Below is a small trained network, with its code and all its weights. Each question gives an input and a target symbol and asks what happens when units are switched off, that is, made to give their printed mean instead of their output.

import numpy as np


def w(rows, s, z=0):
    codes = np.array(rows[::2]) - 128.0
    scale = np.full(codes.shape[1], s)
    scale[-1] = z or s
    return codes * scale


def f(y):
    return y / 2 * (1 + np.tanh(0.7978845608 * (y + 0.044715 * y**3)))


def softmax(a):
    e = np.exp(a - a.max(-1, keepdims=True))
    return e / e.sum(-1, keepdims=True)


def log_softmax(a):
    a = a - a.max(-1, keepdims=True)
    return a - np.log(np.exp(a).sum(-1, keepdims=True))


def net(x, mask):
    ids = ['αβδεζθλπτφω'.index(c) for c in x.split()]
    T = len(ids)
    res = E[ids] + P[:T]
    u = 0
    for l in range(3):
        q, k, v = (res @ M[l].T for M in (Q, K, V))
        z = softmax(np.where(np.tri(T) > 0, q @ k.T / 2**0.5, -1e9)) @ v
        res = res + np.where(mask[u], z, O[l][:, -1]) @ O[l][:, :-1]
        u += 1
        y = f(res @ A[l][:, :-1].T + A[l][:, -1])
        res = res + np.where(mask[u : u + 16], y, B[l][:, -1]) @ B[l][:, :-1]
        u += 16
    return log_softmax(res[-1] @ U[:, :-1].T + U[:, -1])


Q, K, V, O, A, B = {}, {}, {}, {}, {}, {}
E = w([
[103,178,23,225],'α',
[211,201,59,160],'β',
[75,233,162,33],'δ',
[118,148,58,138],'ε',
[82,109,231,81],'ζ',
[115,187,32,116],'θ',
[120,113,71,148],'λ',
[91,130,125,56],'π',
[125,122,62,181],'τ',
[26,5,146,144],'φ',
[96,92,91,102],'ω',
],0.012)
P = w([
[253,202,199,196],'0',
[168,157,76,39],'1',
[138,164,72,49],'2',
[129,165,77,51],'3',
[115,169,63,62],'4',
[105,171,70,58],'5',
[94,161,48,65],'6',
[85,165,54,76],'7',
[60,155,46,66],'8',
[39,152,36,78],'9',
[12,142,31,99],'10',
],0.0063)
Q[0] = w([
[9,61,49,81],'0.h1',
[192,141,179,229],'0.h1',
],0.015)
K[0] = w([
[73,3,140,113],'0.h1',
[155,194,172,79],'0.h1',
],0.016)
V[0] = w([
[254,241,77,26],'0.h1',
[195,177,99,78],'0.h1',
],0.0053)
O[0] = w([
[2,90,92,150,6],'0.h1',
[68,111,114,139,91],'0.h1',
],0.0078,0.00022)
A[0] = w([
[120,93,92,66,78],'0.n1',
[138,150,138,152,74],'0.n2',
[71,115,119,98,38],'0.n3',
[136,160,149,150,85],'0.n4',
[141,122,112,147,72],'0.n5',
[154,2,143,125,76],'0.n6',
[126,71,113,96,131],'0.n7',
[166,74,68,134,48],'0.n8',
[111,148,227,121,34],'0.n9',
[35,106,127,148,2],'0.n10',
[130,142,99,114,34],'0.n11',
[85,124,182,78,153],'0.n12',
[162,54,66,28,62],'0.n13',
[116,95,153,177,81],'0.n14',
[154,109,96,122,79],'0.n15',
[112,48,114,115,125],'0.n16',
],0.0092,0.004)
B[0] = w([
[120,103,132,179,220],'0.n1',
[136,127,164,125,65],'0.n2',
[149,90,146,163,167],'0.n3',
[147,146,137,120,71],'0.n4',
[125,113,174,128,80],'0.n5',
[92,254,208,20,89],'0.n6',
[95,218,95,110,155],'0.n7',
[142,117,129,135,119],'0.n8',
[154,163,56,197,99],'0.n9',
[243,197,138,78,138],'0.n10',
[133,84,175,129,124],'0.n11',
[147,120,4,214,226],'0.n12',
[147,155,119,248,255],'0.n13',
[109,138,246,117,47],'0.n14',
[143,111,142,138,117],'0.n15',
[111,212,118,59,135],'0.n16',
],0.011,0.0017)
Q[1] = w([
[165,208,141,201],'1.h1',
[87,133,6,137],'1.h1',
],0.015)
K[1] = w([
[148,65,119,5],'1.h1',
[215,154,191,157],'1.h1',
],0.014)
V[1] = w([
[28,176,138,65],'1.h1',
[164,106,111,6],'1.h1',
],0.013)
O[1] = w([
[237,48,38,168,95],'1.h1',
[133,2,155,27,3],'1.h1',
],0.0081,0.0038)
A[1] = w([
[112,139,119,154,1],'1.n1',
[175,87,101,69,56],'1.n2',
[90,127,185,94,41],'1.n3',
[60,88,128,168,40],'1.n4',
[133,101,142,172,135],'1.n5',
[114,137,127,112,93],'1.n6',
[127,115,184,64,52],'1.n7',
[144,96,169,156,113],'1.n8',
[113,114,134,104,55],'1.n9',
[216,99,129,142,68],'1.n10',
[105,154,138,110,35],'1.n11',
[249,144,196,150,2],'1.n12',
[114,94,152,172,183],'1.n13',
[109,91,153,173,189],'1.n14',
[116,125,140,82,105],'1.n15',
[129,103,108,98,92],'1.n16',
],0.012,0.0042)
B[1] = w([
[177,68,161,129,213],'1.n1',
[88,147,173,197,152],'1.n2',
[151,139,121,146,55],'1.n3',
[171,121,147,116,151],'1.n4',
[115,148,101,92,66],'1.n5',
[137,106,146,147,114],'1.n6',
[89,139,84,168,110],'1.n7',
[141,84,203,132,13],'1.n8',
[254,102,162,91,2],'1.n9',
[91,127,160,195,109],'1.n10',
[151,82,166,162,104],'1.n11',
[82,154,52,180,135],'1.n12',
[87,169,103,98,76],'1.n13',
[80,174,102,99,80],'1.n14',
[204,150,130,104,63],'1.n15',
[149,107,137,176,97],'1.n16',
],0.017,0.0011)
Q[2] = w([
[123,47,91,84],'2.h1',
[184,87,254,96],'2.h1',
],0.014)
K[2] = w([
[98,132,128,200],'2.h1',
[6,75,16,166],'2.h1',
],0.014)
V[2] = w([
[51,8,85,107],'2.h1',
[23,117,254,70],'2.h1',
],0.012)
O[2] = w([
[145,177,53,32,47],'2.h1',
[12,84,132,71,7],'2.h1',
],0.011)
A[2] = w([
[136,103,148,91,61],'2.n1',
[190,144,96,96,119],'2.n2',
[104,104,206,67,127],'2.n3',
[124,40,113,207,115],'2.n4',
[103,196,61,81,188],'2.n5',
[171,57,118,152,117],'2.n6',
[92,156,177,103,196],'2.n7',
[165,103,117,135,123],'2.n8',
[19,118,85,59,104],'2.n9',
[147,63,28,2,3],'2.n10',
[86,212,99,168,73],'2.n11',
[141,173,166,24,107],'2.n12',
[30,180,31,72,149],'2.n13',
[104,140,125,104,140],'2.n14',
[195,142,116,133,89],'2.n15',
[109,191,139,44,213],'2.n16',
],0.0099,0.0056)
B[2] = w([
[132,123,148,110,120],'2.n1',
[113,126,209,160,208],'2.n2',
[188,166,118,101,128],'2.n3',
[135,154,143,80,228],'2.n4',
[141,59,146,104,208],'2.n5',
[125,158,133,154,164],'2.n6',
[84,106,138,152,149],'2.n7',
[113,138,127,145,167],'2.n8',
[54,94,81,87,184],'2.n9',
[88,117,172,2,158],'2.n10',
[138,121,104,65,251],'2.n11',
[162,128,106,126,127],'2.n12',
[199,183,144,220,210],'2.n13',
[167,149,150,162,131],'2.n14',
[69,115,105,149,232],'2.n15',
[138,94,89,107,147],'2.n16',
],0.025,0.011)
U = w([
[62,144,184,118,61],'α',
[131,238,2,91,162],'β',
[168,111,178,146,103],'δ',
[119,112,82,93,252],'ε',
[111,118,16,170,179],'ζ',
[110,186,111,187,112],'θ',
[114,148,110,143,148],'λ',
[30,158,57,123,130],'π',
[201,147,75,174,122],'τ',
[154,216,155,113,91],'φ',
[88,50,146,193,113],'ω',
],0.0062,0.0041)

Each question gives the input, a string of symbols that net reads in full, and the target symbol t.
The units are the heads (2 rows each of Q, K, V and O) and the neurons (one row each of A and B). Each row of codes is followed by its name. A weight is (code - 128) times the scale printed after its matrix; where a second scale follows, it is the last column's (O, A, B and U).
mask holds one flag per unit, layer by layer, with each layer's heads first. A switched-off unit (its flag False) gives its mean, the last column of its rows in O or B, instead of its output. The means were averaged over made-up inputs and are rounded, as every weight is.
A unit's drop is (log p(t) with every unit on - log p(t) with that unit switched off) / (log p(t) with every unit on - log p(t) with every unit switched off).
The circuit of an input: a set's keep is (log p(t) with only the set's units on - log p(t) with every unit switched off) / (log p(t) with every unit on - log p(t) with every unit switched off). Starting from the 12 units with the biggest drops (on a tie, the unit counted first), units are removed one at a time, each time the one whose removal leaves the highest keep (on an exact tie, the one counted first), for as long as the keep stays at least 0.8.
units of the circuit, in order: the units of the circuit, biggest drop first
most important unit: the unit with the biggest drop
top k neurons: the k neurons with the biggest drops, biggest first
k most important neurons of layer l: the k neurons of layer l with the biggest drops, biggest first
input θ τ τ ζ ζ θ, target ω: top 2 neurons -> (0.n12; 0.n13)
input ω β θ τ δ τ θ, target ε: most important neuron of layer 0 -> (0.n13)
input τ ζ ω, target π: units of the circuit, in order -> (2.h1; 2.n9)
input τ δ ω τ ω α θ τ λ, target π: units of the circuit, in order -> (1.h1; 2.h1; 2.n9)
input τ τ φ π, target β: units of the circuit, in order -> (2.n2; 2.n5)
input ω α θ α δ ω δ ω ω, target ε: top 4 neurons -> (2.n10; 0.n13; 0.n12; 2.n9)
input β θ δ π, target β: top 3 neurons -> (0.n12; 0.n13; 2.n2)
input β π ζ, target β: units of the circuit, in order -> (0.h1; 1.h1; 2.n2; 2.n11)
input π α δ, target δ: top 3 neurons -> (0.n13; 2.n13; 2.n5)
input β δ ω α τ α α, target β: units of the circuit, in order -> (1.h1; 2.n11)
input ζ ζ ω ω ζ δ β θ ε θ, target α: units of the circuit, in order -> (0.n9; 1.h1; 2.h1; 2.n4)
input ζ θ α ε ω ζ θ β ω λ, target α: units of the circuit, in order -> (1.h1; 2.h1; 2.n4)
input τ π ζ δ π δ, target π: units of the circuit, in order -> (2.h1; 2.n9)
input ω θ α δ α δ α π τ, target ε: top 4 neurons -> (0.n13; 2.n10; 0.n12; 2.n9)
input θ ω θ θ δ λ, target ω: most important unit -> 2.h1
input τ ω ω β λ δ β λ, target π: units of the circuit, in order -> (1.h1; 2.h1; 2.n9; 0.h1)
input τ θ τ ε δ, target π: units of the circuit, in order -> (1.h1; 2.h1; 2.n9)
input θ δ θ ω δ ω θ α τ θ, target ω: top 3 neurons -> (0.n13; 2.n2; 0.n12)
input ω α β, target ε: top 2 neurons -> (0.n13; 2.n10)
input λ δ ζ β ω β π β τ α, target ζ: top 3 neurons -> (0.n13; 2.n9; 2.n13)
input π λ ε τ ζ ω ω, target δ: top 2 neurons -> (0.n13; 2.n13)
input β δ α ω ω π δ β θ θ θ, target β: most important unit -> 0.h1
input λ λ θ τ λ, target ζ: 4 most important neurons of layer 2 -> (2.n9; 2.n13; 2.n2; 2.n4)
input ζ δ λ α λ α τ ε τ ε ω, target α: top 4 neurons -> (0.n9; 0.n12; 2.n4; 2.n13)
input ω ω ζ ε ζ α, target ε: top 3 neurons -> (0.n13; 2.n10; 2.n9)
